Below is a small trained network, with its code and all its weights. Each question gives an input and a class and asks what happens when units are switched off, that is, made to give their printed mean instead of their output.

import numpy as np


def w(rows, s, z=0):
    codes = np.array(rows[::2]) - 128.0
    scale = np.full(codes.shape[1], s)
    scale[-1] = z or s
    return codes * scale


def norm(h):
    return h / np.sqrt((h * h).mean(-1, keepdims=True) + 1e-5)


def f(y):
    return y / 2 * (1 + np.tanh(0.7978845608 * (y + 0.044715 * y**3)))


def log_softmax(a):
    a = a - a.max(-1, keepdims=True)
    return a - np.log(np.exp(a).sum(-1, keepdims=True))


def net(x, mask):
    res = np.array(x, float).reshape(1, 5) / 4 @ E
    u = 0
    for l in range(4):
        y = f(norm(res) @ A[l][:, :-1].T + A[l][:, -1])
        res = res + np.where(mask[u : u + 7], y, B[l][:, -1]) @ B[l][:, :-1]
        u += 7
    return log_softmax(norm(res)[-1] @ U[:, :-1].T + U[:, -1])


A, B = {}, {}
E = w([
[47,143,167,174,234,171,11,90,252,69],'x0',
[96,120,102,140,124,155,162,173,129,80],'x1',
[50,73,123,175,97,150,78,173,89,187],'x2',
[104,249,113,161,144,59,53,219,54,82],'x3',
[43,204,48,110,46,103,124,2,126,109],'x4',
],0.0085)
A[0] = w([
[213,181,184,211,171,135,222,37,139,21,87],'0.n1',
[87,149,164,156,147,94,183,129,141,161,3],'0.n2',
[84,155,175,155,206,205,166,72,126,124,122],'0.n3',
[119,68,85,129,170,185,73,94,189,57,107],'0.n4',
[57,24,141,114,90,142,170,70,205,140,66],'0.n5',
[55,26,157,249,60,122,86,129,142,174,68],'0.n6',
[194,1,121,141,119,126,152,76,167,90,60],'0.n7',
],0.0078,0.0058)
B[0] = w([
[89,122,50,27,113,156,92,190,119,179,224],'0.n1',
[28,89,92,54,187,141,121,52,153,39,89],'0.n2',
[144,116,119,155,129,94,118,120,163,146,192],'0.n3',
[138,113,165,142,110,58,122,113,180,177,232],'0.n4',
[119,197,155,153,150,191,149,109,84,139,253],'0.n5',
[127,137,68,9,127,119,114,153,138,168,208],'0.n6',
[120,180,130,176,166,177,163,133,94,130,226],'0.n7',
],0.015,0.0043)
A[1] = w([
[217,184,111,46,196,137,178,98,220,28,3],'1.n1',
[72,114,72,140,72,137,139,7,174,98,6],'1.n2',
[186,14,185,119,223,163,119,155,161,95,55],'1.n3',
[145,170,92,159,163,123,118,136,129,106,57],'1.n4',
[123,15,126,111,156,215,169,36,185,117,32],'1.n5',
[18,14,160,145,120,177,57,118,64,150,21],'1.n6',
[101,87,146,98,194,207,50,89,193,76,41],'1.n7',
],0.011,0.0025)
B[1] = w([
[89,142,67,38,100,116,71,128,159,245,169],'1.n1',
[223,56,148,136,114,185,76,149,69,51,241],'1.n2',
[209,94,130,114,101,187,40,143,65,39,253],'1.n3',
[187,160,150,160,109,140,90,106,122,197,138],'1.n4',
[80,192,131,140,216,189,171,77,83,167,204],'1.n5',
[160,145,25,24,143,157,122,154,210,157,141],'1.n6',
[139,97,91,167,113,37,210,113,191,131,197],'1.n7',
],0.011,0.0043)
A[2] = w([
[77,114,141,144,189,101,114,108,200,51,52],'2.n1',
[28,72,102,147,124,158,97,170,135,157,140],'2.n2',
[98,158,100,103,87,133,92,35,136,95,40],'2.n3',
[152,151,183,105,132,111,123,119,145,136,127],'2.n4',
[96,98,88,44,160,101,130,157,160,188,80],'2.n5',
[66,132,109,131,68,146,99,47,106,20,33],'2.n6',
[89,248,149,167,184,83,77,193,129,91,2],'2.n7',
],0.014,0.0026)
B[2] = w([
[104,111,132,171,76,10,120,146,92,223,165],'2.n1',
[148,124,114,38,104,145,104,59,159,149,165],'2.n2',
[159,110,106,141,127,161,77,193,115,80,192],'2.n3',
[10,119,81,179,83,175,109,154,100,68,149],'2.n4',
[90,168,70,59,85,144,149,132,155,100,255],'2.n5',
[233,83,141,170,152,142,65,164,63,96,182],'2.n6',
[81,221,167,140,205,191,194,46,138,153,208],'2.n7',
],0.012,0.007)
A[3] = w([
[96,185,151,143,134,101,132,115,119,121,97],'3.n1',
[148,92,141,143,59,84,250,106,126,100,127],'3.n2',
[148,115,90,159,113,138,133,75,145,100,45],'3.n3',
[114,77,138,146,116,176,170,85,136,150,142],'3.n4',
[99,155,164,129,167,168,172,67,120,106,129],'3.n5',
[79,113,140,172,121,64,115,92,189,126,7],'3.n6',
[145,87,178,119,182,147,89,187,134,69,1],'3.n7',
],0.02,0.0022)
B[3] = w([
[128,104,163,149,168,166,151,126,155,119,183],'3.n1',
[69,10,171,160,146,72,107,87,232,173,178],'3.n2',
[119,124,178,81,155,115,170,225,114,78,145],'3.n3',
[101,216,145,155,149,90,114,125,134,104,194],'3.n4',
[126,181,159,182,172,129,148,151,112,133,255],'3.n5',
[141,2,159,128,100,102,164,120,115,147,181],'3.n6',
[168,124,108,152,85,107,73,118,61,29,222],'3.n7',
],0.017,0.0088)
U = w([
[120,202,145,168,208,158,173,108,116,130,182],'0',
[130,130,35,30,91,130,138,122,151,126,215],'1',
[210,76,108,142,121,121,72,145,67,35,29],'2',
[118,6,145,157,125,48,147,98,171,160,7],'3',
],0.013,0.0013)

Each question gives the input, the list of numbers given to net, and the class t.
The units are the neurons (one row each of A and B). Each row of codes is followed by its name. A weight is (code - 128) times the scale printed after its matrix; where a second scale follows, it is the last column's (A, B and U).
mask holds one flag per neuron, layer by layer. A switched-off neuron (its flag False) gives its mean, the last column of its row in B, instead of its output. The means were averaged over made-up inputs and are rounded, as every weight is.
A unit's drop is (log p(t) with every unit on - log p(t) with that unit switched off) / (log p(t) with every unit on - log p(t) with every unit switched off).
The circuit of an input: a set's keep is (log p(t) with only the set's units on - log p(t) with every unit switched off) / (log p(t) with every unit on - log p(t) with every unit switched off). Starting from the 12 units with the biggest drops (on a tie, the unit counted first), units are removed one at a time, each time the one whose removal leaves the highest keep (on an exact tie, the one counted first), for as long as the keep stays at least 0.8.
units of the circuit, in order: the units of the circuit, biggest drop first
top k neurons in layer l: the k neurons of layer l with the biggest drops, biggest first
drop when u is switched off: that unit's drop, to one decimal
input [-3,2,2,7,-7], class 0: units of the circuit, in order : (2.n7)
input [4,1,-4,2,-2], class 1: units of the circuit, in order : (0.n1 2.n5)
input [-6,0,6,-5,-2], class 1: units of the circuit, in order : (1.n6 2.n5)
input [6,7,8,-2,8], class 1: top 2 neurons in layer 1 : (1.n6 1.n3)
input [5,-1,-6,-3,6], class 1: top 2 neurons in layer 1 : (1.n1 1.n3)
input [7,7,7,-8,-8], class 0: top 2 neurons in layer 1 : (1.n5 1.n2)
input [-7,-8,7,-6,8], class 2: top 4 neurons in layer 2 : (2.n3 2.n5 2.n7 2.n6)
input [6,-7,5,6,7], class 2: top 2 neurons in layer 2 : (2.n6 2.n3)
input [0,2,-1,-6,-5], class 0: top 2 neurons in layer 0 : (0.n5 0.n7)
input [-3,6,5,-1,5], class 1: top 2 neurons in layer 0 : (0.n6 0.n3)
input [-6,3,-1,6,-3], class 0: top 2 neurons in layer 1 : (1.n2 1.n7)
input [-2,8,7,-3,8], class 2: top 2 neurons in layer 0 : (0.n1 0.n5)
input [-7,-6,-8,-8,-1], class 0: top 2 neurons in layer 0 : (0.n7 0.n6)
input [7,7,-3,-4,8], class 2: units of the circuit, in order : (1.n2)
input [8,8,-6,6,7], class 3: top 2 neurons in layer 2 : (2.n1 2.n7)
input [-6,4,1,7,-2], class 0: drop when 2.n7 is switched off : 2.0
input [6,3,1,-4,0], class 3: drop when 0.n4 is switched off : 0.2
input [-5,3,4,-2,7], class 2: drop when 2.n6 is switched off : 0.3
